Two labels a row
+0.85 +0.42 +0.96 +0.13 +1.13 +1.14 -5.38 -0.87 -0.21 +0.33 +1.04 +0.38 -1.11 -1.88 +1.69 -0.19 +1.77 +0.82 -0.77 -1.97 +0.08 +0.89 -0.85 +0.52 -1.12 +3.07 +0.66 -3.61 +1.11 +3.96 -0.09 -0.56 -1.11 -0.11 -0.23 -1.23 -0.04 -0.15 +0.27 +2.14 -0.46 +1.18 +0.02 +0.32 +0.91 -1.49 +2.40 +1.01 +0.37 | gefel, (17)
-0.34 +0.31 +0.09 +0.71 +0.19 +0.52 -2.40 -1.40 +1.33 +1.41 +0.00 +0.15 -1.28 +1.04 +0.27 -1.27 +0.31 +0.27 +0.80 -2.43 +0.31 -0.05 +0.78 +0.68 +0.60 -1.72 -0.16 -2.70 -0.02 +3.73 -1.20 -1.90 -0.70 -0.07 -0.53 +1.35 +0.68 -0.36 -0.57 -2.98 +0.28 +1.05 +0.56 +0.36 -0.15 -2.16 -1.87 +0.66 +0.10 | gefel, (11)
-0.43 +0.69 +1.84 +0.22 +0.73 +0.64 -3.56 -0.24 +0.86 -0.63 +0.56 +0.07 +0.36 -1.65 +1.20 +0.31 -1.69 +0.46 +0.28 -0.97 -0.02 +0.30 -0.11 -1.25 -0.04 +1.56 +0.64 -1.60 +1.27 +3.63 -1.07 -3.51 -0.24 -0.14 -0.04 -0.08 +0.24 -0.05 -0.57 +3.99 -1.00 +0.56 +0.18 +0.04 +0.32 +1.24 +0.53 +0.54 +0.83 | gefel, (11)
+0.45 +0.78 +0.58 +0.16 +1.45 -0.24 -3.09 +0.49 +0.45 +0.10 +0.58 -0.11 +1.26 +1.93 +1.44 +1.05 -0.77 -0.01 +1.07 -1.60 +0.15 +0.67 +0.34 +1.02 -0.80 -0.23 +0.29 -2.09 -0.30 +1.52 -0.43 -2.79 -0.10 +0.13 -0.10 -1.66 -0.03 +0.04 -0.39 +4.67 -0.98 +1.04 +0.41 -0.17 +0.21 +1.51 +1.52 -0.26 +3.30 | ruki, (11)
-1.74 +0.75 +0.72 +0.31 +0.29 +0.51 +4.01 -0.37 -0.18 -0.22 +0.77 +0.05 -2.30 -1.32 -0.04 +0.56 -0.82 +0.51 -0.18 -1.53 +0.00 +0.79 +0.65 +1.38 +0.19 +1.26 -0.63 -1.84 +1.88 +2.43 -1.16 -4.37 +0.34 +0.13 +0.06 -1.82 +0.09 +0.42 +0.67 -1.97 -1.54 +1.11 +0.76 -0.39 +0.05 -0.02 +1.35 +0.41 -1.17 | Zuba, (11)
-0.36 +0.31 +0.45 +0.29 +0.55 +0.68 -1.63 +0.24 +0.42 +0.02 +0.07 -0.01 +0.29 +0.11 +0.28 +0.31 -0.43 +0.04 +1.06 -1.24 +0.00 -0.40 +0.14 -1.41 +0.10 -0.40 +0.19 -0.18 +1.24 +1.96 +1.14 -1.94 +0.07 -0.10 +0.04 -1.00 +0.19 +0.65 -0.20 +0.25 -0.64 +0.12 +0.34 -0.20 +0.06 +0.33 +0.17 -0.02 +1.71 | gefel, (11)
-1.44 -0.25 +1.51 +0.95 -0.34 +0.26 +0.34 -0.47 +1.75 +0.68 +0.55 +0.11 +0.40 -0.74 +0.36 +0.11 -2.90 +1.52 +0.48 +0.77 +0.23 +0.09 +0.17 +1.33 -0.58 +2.15 -0.13 -1.71 +0.50 +1.30 -1.18 -2.63 +0.03 -0.52 +0.11 -1.43 +0.19 -0.17 +0.96 +2.72 -1.30 +0.88 +0.44 -0.04 +0.26 -1.17 +0.72 +1.16 +2.07 | gefel, (17)
-1.13 +0.41 +1.12 +0.20 +1.21 +1.36 -3.95 +0.64 +1.05 +0.12 +1.01 +0.05 -0.64 -0.33 +1.45 +0.04 -1.22 +0.73 +0.74 -2.66 +0.21 +1.16 +0.85 +0.67 -0.45 -0.31 +0.61 -2.50 +1.06 +3.24 +0.72 -1.95 -0.29 -0.46 +0.24 -0.77 -0.05 -0.17 -0.47 +2.02 -0.90 +1.03 -0.01 -0.32 +0.62 +1.70 +1.44 +0.33 +2.73 | gefel, (11)
-2.31 +0.04 +0.94 +0.25 +0.09 +1.26 -1.23 +0.23 +1.31 +1.41 +0.49 -0.13 -0.57 +0.34 -0.10 +0.47 -2.89 +1.17 +1.76 +0.44 +0.72 +0.59 +0.43 -0.93 -0.31 -0.99 +0.17 +0.54 +1.16 +0.82 +0.21 -2.20 -0.72 -0.59 +0.50 -0.83 -0.17 -0.15 +1.32 +0.99 -1.76 -0.59 +0.35 -0.06 +0.41 +2.61 +0.84 +0.22 +2.90 | gefel, (11)
+0.00 +0.61 +0.91 +0.57 +0.88 +0.92 -3.92 -1.40 +2.06 +0.69 +0.65 -0.30 -0.93 -0.48 +1.15 -1.09 -1.08 -0.14 +0.77 -2.23 +0.45 -0.37 +0.92 -0.37 -0.46 -1.78 +0.59 -2.44 +1.31 +4.83 -0.46 -1.61 -0.65 -0.58 -0.36 +0.61 +0.53 -0.13 -0.90 -0.31 -0.17 +1.15 +0.58 +0.13 -0.08 -0.24 -1.56 +1.04 -0.66 | gefel, (11)
-1.57 +0.08 +0.35 +0.01 +1.20 -0.74 -1.15 +2.19 -0.33 -0.60 +1.11 -0.26 +0.35 -1.80 +0.94 -0.66 +0.74 +0.22 +0.48 -1.54 +0.02 +0.46 +0.38 -0.37 +0.27 -0.22 +0.40 -3.34 +1.99 +2.26 -0.38 -2.79 +0.52 -0.54 +0.11 -1.51 +0.43 -0.12 +0.40 +0.29 -0.65 +1.18 +0.09 -0.30 +0.39 -5.14 -1.85 +0.76 +1.31 | gefel, (11)
+0.95 +0.32 +0.24 -0.01 +1.36 -0.31 -0.88 +1.13 +0.30 +0.44 +0.61 +0.21 +0.99 +0.04 +1.31 -0.38 +0.15 +0.37 -0.07 -2.13 +0.03 +0.34 +0.37 +2.10 -0.63 +1.04 +0.14 -4.12 -0.87 +2.19 -1.11 -1.06 -0.23 -0.58 -0.36 -0.85 -0.12 -0.43 -1.12 +3.82 -0.64 +2.00 +0.13 -0.29 +0.28 -1.98 +0.58 +0.39 +1.93 | Zuba, (11)
-0.47 +0.44 +0.15 +0.17 +0.53 +1.06 -3.52 +0.43 +2.89 +0.21 -0.06 -0.47 -0.29 +0.30 +1.01 -0.37 -2.95 +0.70 +0.81 -1.15 +0.37 +0.17 +1.00 -2.20 -1.41 +0.30 +0.77 -0.61 -0.10 +2.17 +0.54 +2.77 -0.61 -0.18 -0.02 +0.57 +0.11 -0.11 -2.05 +4.65 +0.16 +0.67 +0.12 -0.15 +0.32 +2.75 -0.20 +0.54 +0.14 | gefel, (11)
-0.44 +0.17 +0.68 +0.49 +0.59 +0.40 -0.05 +1.21 +0.48 +0.73 +0.45 +0.17 -0.13 +0.09 +0.65 -0.13 -0.21 +0.52 +0.62 -0.97 +0.09 +0.29 +0.27 +0.89 +0.06 -0.81 +0.02 -2.21 +0.20 +2.03 -0.12 -1.61 -0.21 -0.10 -0.15 -1.15 +0.02 +0.05 -0.47 +0.22 -0.62 +0.65 +0.50 +0.52 +0.04 -0.82 -0.63 +0.16 +1.00 | ruki, (11)
-1.02 -0.02 -0.37 -0.59 +0.30 -1.84 -1.70 -1.10 +2.05 +0.20 +0.98 +0.07 +1.43 +0.94 +0.23 -1.03 -0.19 -0.31 +1.10 -0.49 +0.10 -0.51 +0.71 -0.23 -0.61 -1.31 +0.00 -2.23 +0.79 -0.14 -1.20 -3.49 +0.65 -0.44 +0.03 -0.34 +0.96 -0.82 +0.67 +1.39 -0.79 +0.87 -0.68 -0.78 -0.54 -2.59 -1.40 -0.20 +1.42 | gefel, (18)
-0.10 +0.32 +0.87 +0.32 +1.35 -0.54 -5.44 -0.36 +0.69 +0.45 +0.40 +0.21 +2.30 +0.71 +1.40 -0.91 -1.21 +0.57 +1.07 -1.03 +0.10 -0.38 +0.42 +0.75 -0.87 +1.21 +0.66 -3.07 -0.21 +2.09 -0.54 -1.62 -0.57 -0.80 +0.12 -1.26 +0.27 -0.29 -0.42 +5.86 -0.74 +1.83 -0.03 -0.18 +0.01 -2.21 -0.18 +0.15 +2.95 | gefel, (17)
-1.13 -0.13 +1.53 +1.17 +1.20 -0.35 +2.00 +3.09 -0.02 +1.12 +0.77 +0.15 +1.28 +0.35 +0.74 +0.21 -1.20 +1.33 +1.95 -1.60 -0.07 +1.21 +0.93 +0.24 -0.16 -0.27 +0.24 -1.14 +1.06 +2.56 +0.79 -1.62 +0.46 -0.59 +0.33 -3.02 -0.39 +0.13 -0.30 +0.29 -0.65 +0.48 +1.09 -0.59 +0.44 -1.74 -0.61 +0.12 +2.85 | ruki, (11)
-0.84 +0.45 +0.96 -0.17 +0.88 -0.37 -1.11 +1.71 +0.00 -1.20 +0.19 +0.26 +1.86 -0.39 +0.86 +0.83 -2.36 +0.26 +0.18 +0.35 -0.22 +0.64 +0.53 -0.43 -1.35 +2.49 +0.63 +0.02 -0.15 -1.37 -0.55 -1.05 +0.12 -0.38 +0.48 -2.08 -0.20 +0.01 -0.63 +6.99 -1.30 +0.46 +0.13 -0.26 +0.02 +1.98 +1.57 -0.06 +2.48 | Zuba, (11)
